Below is a small trained network, with its code and all its weights. Each question gives an input and a target symbol and asks what happens when units are switched off, that is, made to give their printed mean instead of their output.

import numpy as np


def w(rows, s, z=0):
    codes = np.array(rows[::2]) - 128.0
    scale = np.full(codes.shape[1], s)
    scale[-1] = z or s
    return codes * scale


def f(y):
    return np.maximum(y, 0)


def softmax(a):
    e = np.exp(a - a.max(-1, keepdims=True))
    return e / e.sum(-1, keepdims=True)


def log_softmax(a):
    a = a - a.max(-1, keepdims=True)
    return a - np.log(np.exp(a).sum(-1, keepdims=True))


def net(x, mask):
    ids = ['γδζθλπφψω'.index(c) for c in x.split()]
    T = len(ids)
    res = E[ids] + P[:T]
    u = 0
    for l in range(2):
        r = res
        for j in range(3):
            rows = slice(2 * j, 2 * j + 2)
            q, k, v = (r @ M[l][rows].T for M in (Q, K, V))
            z = softmax(np.where(np.tri(T) > 0, q @ k.T / 2**0.5, -1e9)) @ v
            o = O[l][rows]
            res = res + np.where(mask[u + j], z, o[:, -1]) @ o[:, :-1]
        u += 3
        y = f(res @ A[l][:, :-1].T + A[l][:, -1])
        res = res + np.where(mask[u : u + 16], y, B[l][:, -1]) @ B[l][:, :-1]
        u += 16
    return log_softmax(res[-1] @ U[:, :-1].T + U[:, -1])


Q, K, V, O, A, B = {}, {}, {}, {}, {}, {}
E = w([
[145,119,142,102,66,26],'γ',
[178,13,28,178,55,90],'δ',
[158,118,207,146,48,42],'ζ',
[45,208,169,169,148,161],'θ',
[101,254,42,69,126,168],'λ',
[112,171,223,202,69,165],'π',
[162,148,66,201,78,250],'φ',
[196,77,224,253,17,152],'ψ',
[71,94,4,121,133,112],'ω',
],0.0079)
P = w([
[129,160,106,163,152,113],'0',
[105,129,139,32,107,194],'1',
[160,146,117,139,198,136],'2',
[91,125,136,55,107,177],'3',
[107,166,105,161,114,103],'4',
[84,117,137,70,112,164],'5',
[174,137,122,132,229,141],'6',
[89,108,142,78,124,155],'7',
[78,174,103,172,75,85],'8',
[92,93,149,89,135,144],'9',
[192,129,124,123,247,155],'10',
[100,72,160,99,153,131],'11',
[137,223,89,141,50,91],'12',
],0.011)
Q[0] = w([
[145,153,102,186,169,181],'0.h0',
[151,196,187,208,131,141],'0.h0',
[181,143,11,125,165,84],'0.h1',
[146,131,87,176,171,199],'0.h1',
[109,79,7,115,152,102],'0.h2',
[163,52,114,65,31,83],'0.h2',
],0.019)
K[0] = w([
[122,172,110,163,135,196],'0.h0',
[129,142,185,171,126,165],'0.h0',
[156,112,43,106,131,105],'0.h1',
[112,133,92,169,138,192],'0.h1',
[111,98,4,69,147,83],'0.h2',
[190,78,130,76,99,27],'0.h2',
],0.022)
V[0] = w([
[70,144,112,134,179,153],'0.h0',
[149,139,42,44,150,36],'0.h0',
[81,149,164,147,129,161],'0.h1',
[153,174,255,162,158,106],'0.h1',
[149,199,68,148,131,203],'0.h2',
[99,239,127,71,167,80],'0.h2',
],0.0095)
O[0] = w([
[196,214,69,148,79,137,74],'0.h0',
[194,186,163,2,85,226,54],'0.h0',
[213,201,108,64,59,182,117],'0.h1',
[140,147,158,33,129,200,41],'0.h1',
[34,70,137,225,186,58,169],'0.h2',
[197,151,70,187,74,69,3],'0.h2',
],0.0046,0.0028)
A[0] = w([
[148,89,144,111,109,124,91],'0.n0',
[127,93,153,116,114,105,44],'0.n1',
[137,147,137,67,142,186,72],'0.n2',
[146,143,154,135,140,71,126],'0.n3',
[101,151,144,140,154,92,82],'0.n4',
[94,173,117,117,150,170,200],'0.n5',
[134,129,130,129,192,157,87],'0.n6',
[137,127,122,138,118,64,212],'0.n7',
[45,141,146,63,181,121,3],'0.n8',
[172,141,141,138,151,116,183],'0.n9',
[143,128,150,168,135,116,128],'0.n10',
[150,108,140,109,92,202,89],'0.n11',
[125,135,122,70,148,251,91],'0.n12',
[140,166,197,147,134,110,46],'0.n13',
[156,146,122,127,95,100,150],'0.n14',
[117,171,141,156,148,143,53],'0.n15',
],0.014,0.0046)
B[0] = w([
[60,107,121,173,153,81,166],'0.n0',
[103,81,136,171,160,95,146],'0.n1',
[142,104,147,212,135,190,171],'0.n2',
[145,117,136,61,138,108,172],'0.n3',
[174,180,118,93,76,152,166],'0.n4',
[63,7,98,149,177,49,210],'0.n5',
[188,150,145,160,150,143,157],'0.n6',
[106,134,242,160,176,224,253],'0.n7',
[215,208,62,68,54,193,152],'0.n8',
[150,118,123,117,161,140,174],'0.n9',
[140,89,52,109,98,60,193],'0.n10',
[130,147,22,67,135,122,200],'0.n11',
[203,221,121,51,53,152,219],'0.n12',
[210,97,139,126,96,81,153],'0.n13',
[90,102,169,113,134,129,173],'0.n14',
[161,172,128,157,109,91,152],'0.n15',
],0.015,0.0045)
Q[1] = w([
[105,124,129,124,126,122],'1.h0',
[155,146,97,148,124,120],'1.h0',
[214,121,105,140,229,120],'1.h1',
[79,179,191,187,66,129],'1.h1',
[33,150,188,149,3,136],'1.h2',
[110,73,76,63,147,132],'1.h2',
],0.036)
K[1] = w([
[146,138,116,146,141,140],'1.h0',
[129,130,117,131,116,131],'1.h0',
[72,110,232,217,86,108],'1.h1',
[255,105,161,178,251,146],'1.h1',
[216,128,56,74,222,149],'1.h2',
[56,97,41,27,79,104],'1.h2',
],0.03)
V[1] = w([
[190,119,168,110,169,145],'1.h0',
[115,114,136,161,120,151],'1.h0',
[86,181,60,201,155,162],'1.h1',
[174,26,121,199,37,167],'1.h1',
[83,73,125,112,160,255],'1.h2',
[137,136,134,140,189,161],'1.h2',
],0.023)
O[1] = w([
[113,111,59,208,127,103,175],'1.h0',
[198,143,104,137,113,47,126],'1.h0',
[32,169,170,17,254,87,78],'1.h1',
[37,228,229,200,21,183,253],'1.h1',
[62,4,136,95,19,156,240],'1.h2',
[100,78,168,55,175,222,104],'1.h2',
],0.0091,0.0073)
A[1] = w([
[143,101,128,127,93,136,118],'1.n0',
[154,119,126,127,179,135,96],'1.n1',
[186,178,130,130,176,166,77],'1.n2',
[88,85,104,175,134,45,153],'1.n3',
[102,120,70,60,111,107,117],'1.n4',
[154,213,64,1,53,143,99],'1.n5',
[97,106,112,193,167,145,118],'1.n6',
[151,93,57,93,143,115,136],'1.n7',
[186,202,112,9,77,169,2],'1.n8',
[160,151,108,100,182,136,105],'1.n9',
[118,98,136,106,121,148,70],'1.n10',
[168,97,153,175,170,133,103],'1.n11',
[146,182,86,41,70,117,211],'1.n12',
[167,179,69,136,111,148,123],'1.n13',
[123,148,84,128,68,122,40],'1.n14',
[108,48,126,179,178,65,124],'1.n15',
],0.013,0.0092)
B[1] = w([
[109,173,107,113,149,114,232],'1.n0',
[126,89,149,143,84,173,156],'1.n1',
[150,114,60,170,150,25,162],'1.n2',
[139,70,113,179,138,180,193],'1.n3',
[128,102,106,152,174,148,203],'1.n4',
[207,77,215,131,48,16,255],'1.n5',
[145,134,148,106,108,106,190],'1.n6',
[89,188,192,132,93,122,199],'1.n7',
[231,197,85,154,243,230,185],'1.n8',
[144,94,177,123,75,208,162],'1.n9',
[150,106,78,150,138,66,180],'1.n10',
[81,141,113,116,152,163,178],'1.n11',
[4,186,55,82,126,169,253],'1.n12',
[72,106,124,120,138,132,218],'1.n13',
[169,119,162,118,177,139,239],'1.n14',
[188,169,128,77,142,95,199],'1.n15',
],0.022,0.015)
U = w([
[144,253,116,27,82,108,180],'γ',
[37,135,116,67,35,115,196],'δ',
[72,214,70,97,170,240,162],'ζ',
[186,143,123,131,96,135,150],'θ',
[126,161,183,56,126,162,52],'λ',
[105,202,150,126,163,90,54],'π',
[60,216,189,73,196,129,3],'φ',
[119,225,181,153,85,154,63],'ψ',
[105,150,149,51,195,102,49],'ω',
],0.0044,0.0055)

Each question gives the input, a string of symbols that net reads in full, and the target symbol t.
The units are the heads (2 rows each of Q, K, V and O) and the neurons (one row each of A and B). Each row of codes is followed by its name. A weight is (code - 128) times the scale printed after its matrix; where a second scale follows, it is the last column's (O, A, B and U).
mask holds one flag per unit, layer by layer, with each layer's heads first. A switched-off unit (its flag False) gives its mean, the last column of its rows in O or B, instead of its output. The means were averaged over made-up inputs and are rounded, as every weight is.
A unit's drop is (log p(t) with every unit on - log p(t) with that unit switched off) / (log p(t) with every unit on - log p(t) with every unit switched off).
The circuit of an input: a set's keep is (log p(t) with only the set's units on - log p(t) with every unit switched off) / (log p(t) with every unit on - log p(t) with every unit switched off). Starting from the 12 units with the biggest drops (on a tie, the unit counted first), units are removed one at a time, each time the one whose removal leaves the highest keep (on an exact tie, the one counted first), for as long as the keep stays at least 0.8.
circuit, biggest first: the units of the circuit, biggest drop first
k most important neurons: the k neurons with the biggest drops, biggest first
top k neurons in layer l: the k neurons of layer l with the biggest drops, biggest first
input ζ δ λ θ, target γ: 4 most important neurons	0.n12; 1.n5; 0.n7; 0.n8
input δ δ λ ψ φ ψ δ ψ δ, target δ: 3 most important neurons	1.n8; 1.n14; 0.n12
input φ ζ ψ γ δ δ δ ω δ δ ω ζ, target δ: top 2 neurons in layer 1	1.n12; 1.n15
input γ δ θ π λ φ δ π φ π π, target φ: circuit, biggest first	1.h1; 0.n7; 0.h2
input δ ψ ω ζ δ δ, target ζ: circuit, biggest first	1.n5
input π γ ψ ω δ ζ ω λ δ φ, target γ: 2 most important neurons	1.n5; 0.n12
input δ δ δ π ζ ζ δ ζ φ δ λ ψ, target γ: top 3 neurons in layer 1	1.n5; 1.n12; 1.n8
input φ ζ ω ψ λ ψ λ φ φ, target λ: circuit, biggest first	1.n9; 1.h1; 1.h2
input ψ ζ ω δ λ θ λ δ δ δ, target θ: top 3 neurons in layer 0	0.n2; 0.n0; 0.n12
input λ δ θ γ δ φ λ λ θ ζ λ, target θ: 3 most important neurons	1.n2; 1.n9; 1.n12
input π π θ ψ ω γ ω π δ δ, target δ: circuit, biggest first	0.n11; 1.h2
input δ γ π ω, target γ: top 4 neurons in layer 1	1.n5; 1.n12; 1.n8; 1.n3
input δ γ π λ ψ, target π: 2 most important neurons	1.n2; 0.n5
input φ γ ζ ω ζ π ζ ζ φ, target ζ: top 2 neurons in layer 0	0.n13; 0.n3
input π δ ω ψ δ γ γ, target δ: circuit, biggest first	1.h2; 1.n8
input γ ζ ω δ ψ θ ψ ψ δ δ θ ζ ω, target θ: most important neuron	1.n2
input φ λ δ δ γ λ δ, target γ: circuit, biggest first	1.h1; 1.n15; 1.n7; 0.n2
input ψ ζ ψ δ δ δ ψ δ λ, target ψ: 3 most important neurons	1.n12; 0.n12; 0.n7
input ψ δ θ ψ ψ δ ζ ω λ λ, target δ: top 2 neurons in layer 1	1.n5; 1.n12
input π ζ ω θ ψ γ θ λ ω π, target δ: circuit, biggest first	1.n8
input φ θ ψ ψ, target δ: top 3 neurons in layer 1	1.n8; 1.n12; 1.n15
input δ φ ζ λ ψ θ λ ω λ, target λ: 3 most important neurons	0.n6; 1.n9; 1.n1
input γ γ π ω λ, target π: top 3 neurons in layer 0	0.n6; 0.n14; 0.n7
input θ ζ γ λ φ λ δ δ ψ θ, target δ: top 3 neurons in layer 0	0.n8; 0.n5; 0.n7
input λ ψ δ φ ψ δ ψ γ, target γ: 4 most important neurons	1.n5; 0.n12; 0.n8; 1.n12
input λ ψ ψ ψ θ θ π ω, target γ: 3 most important neurons	1.n5; 0.n12; 1.n12
input ψ λ δ ω ψ ω θ ψ λ δ π, target λ: most important neuron	0.n7
input δ γ π ω δ λ δ δ γ δ δ ζ, target γ: 4 most important neurons	0.n12; 1.n5; 0.n5; 0.n11
input ψ π ψ ζ π ψ ψ δ δ δ γ, target δ: 2 most important neurons	0.n7; 1.n8
input δ δ φ λ π θ ω ζ γ π λ, target γ: 2 most important neurons	0.n7; 1.n15
